Below is a small trained network, with its code and all its weights. Each question gives an input and a class and asks what happens when units are switched off, that is, made to give their printed mean instead of their output.

import numpy as np


def w(rows, s, z=0):
    codes = np.array(rows[::2]) - 128.0
    scale = np.full(codes.shape[1], s)
    scale[-1] = z or s
    return codes * scale


def f(y):
    return y / 2 * (1 + np.tanh(0.7978845608 * (y + 0.044715 * y**3)))


def log_softmax(a):
    a = a - a.max(-1, keepdims=True)
    return a - np.log(np.exp(a).sum(-1, keepdims=True))


def net(x, mask):
    res = np.array(x, float).reshape(1, 6) / 4 @ E
    y = f(res @ A[0][:, :-1].T + A[0][:, -1])
    res = res + np.where(mask, y, B[0][:, -1]) @ B[0][:, :-1]
    return log_softmax(res[-1] @ U[:, :-1].T + U[:, -1])


A, B = {}, {}
E = w([
[160,192,74,82,174,137,157,221],'x0',
[52,65,252,158,252,61,86,68],'x1',
[117,70,175,106,109,215,175,195],'x2',
[199,186,176,80,214,140,128,218],'x3',
[185,167,123,114,98,193,72,103],'x4',
[107,164,52,202,155,173,67,155],'x5',
],0.011)
A[0] = w([
[109,115,57,254,170,116,128,184,185],'neuron 0',
[89,92,200,86,85,104,188,58,105],'neuron 1',
[132,133,169,109,176,74,173,185,51],'neuron 2',
[130,119,150,86,111,78,176,81,79],'neuron 3',
[96,118,134,196,176,143,205,154,188],'neuron 4',
[149,145,169,49,191,64,155,147,137],'neuron 5',
[141,114,83,205,93,26,56,72,116],'neuron 6',
[157,130,58,34,117,203,99,122,75],'neuron 7',
[103,141,74,136,104,183,126,117,2],'neuron 8',
[148,248,125,65,46,168,132,199,187],'neuron 9',
[72,104,216,75,161,187,102,116,236],'neuron 10',
],0.0096,0.0052)
B[0] = w([
[53,181,159,141,191,162,2,156,195],'neuron 0',
[109,54,189,109,74,139,224,129,189],'neuron 1',
[186,78,45,103,208,68,200,193,170],'neuron 2',
[127,122,166,85,70,49,208,88,154],'neuron 3',
[116,77,111,178,215,147,76,208,171],'neuron 4',
[184,106,124,78,196,38,156,113,188],'neuron 5',
[71,156,61,75,174,99,116,25,196],'neuron 6',
[102,216,74,95,56,214,205,102,195],'neuron 7',
[67,69,40,131,148,182,159,167,157],'neuron 8',
[156,180,150,23,107,163,134,172,254],'neuron 9',
[203,72,156,123,152,176,86,102,201],'neuron 10',
],0.0092,0.018)
U = w([
[55,100,121,161,157,154,40,144,75],'0',
[136,72,199,128,132,152,86,71,36],'1',
[170,143,191,73,99,88,128,117,114],'2',
[60,76,190,139,86,115,180,82,126],'3',
[154,174,90,68,76,202,134,191,254],'4',
[66,169,98,125,130,89,86,4,99],'5',
[131,203,144,103,179,121,81,137,72],'6',
[164,104,128,97,202,83,140,176,153],'7',
],0.014,0.0061)

Each question gives the input, the list of numbers given to net, and the class t.
The units are the neurons (one row each of A and B). Each row of codes is followed by its name. A weight is (code - 128) times the scale printed after its matrix; where a second scale follows, it is the last column's (A, B and U).
mask holds one flag per neuron, in row order. A switched-off neuron (its flag False) gives its mean, the last column of its row in B, instead of its output. The means were averaged over made-up inputs and are rounded, as every weight is.
A unit's drop is (log p(t) with every unit on - log p(t) with that unit switched off) / (log p(t) with every unit on - log p(t) with every unit switched off).
The circuit of an input: a set's keep is (log p(t) with only the set's units on - log p(t) with every unit switched off) / (log p(t) with every unit on - log p(t) with every unit switched off). Starting from all 11 units, units are removed one at a time, each time the one whose removal leaves the highest keep (on an exact tie, the one counted first), for as long as the keep stays at least 0.8.
units of the circuit, in order: the units of the circuit, biggest drop first
unit that matters most: the unit with the biggest drop
top k neurons: the k neurons with the biggest drops, biggest first
drop when u is switched off: that unit's drop, to one decimal
input [3,7,-1,-7,-7,1], class 0: units of the circuit, in order : neuron 0
input [5,3,8,-6,8,-5], class 1: units of the circuit, in order : neuron 10; neuron 9
input [-3,3,-1,4,8,1], class 1: units of the circuit, in order : neuron 9; neuron 10
input [-5,5,1,-7,-5,6], class 0: top 3 neurons : neuron 4; neuron 0; neuron 7
input [-5,4,-4,3,-3,-4], class 3: top 2 neurons : neuron 1; neuron 9
input [8,-3,-8,1,-2,-6], class 7: top 2 neurons : neuron 5; neuron 2
input [2,6,-2,2,-5,6], class 0: top 2 neurons : neuron 0; neuron 9
input [5,3,2,-1,4,-4], class 7: top 3 neurons : neuron 7; neuron 9; neuron 5
input [0,-3,-6,6,-8,4], class 6: top 2 neurons : neuron 0; neuron 1
input [6,-3,-4,8,-4,0], class 7: top 2 neurons : neuron 5; neuron 2
input [-8,-3,2,1,2,0], class 3: top 2 neurons : neuron 9; neuron 0
input [3,3,0,-8,1,7], class 0: top 2 neurons : neuron 0; neuron 7
input [-2,6,2,-1,-1,1], class 1: drop when neuron 6 is switched off : 0.0
input [-7,-8,-8,2,1,2], class 5: drop when neuron 4 is switched off : 0.1
input [-4,-5,-8,4,-1,0], class 5: unit that matters most : neuron 6
input [3,0,-3,-5,1,4], class 5: drop when neuron 6 is switched off : 0.4
input [5,3,-3,-3,-2,6], class 0: drop when neuron 0 is switched off : 0.2
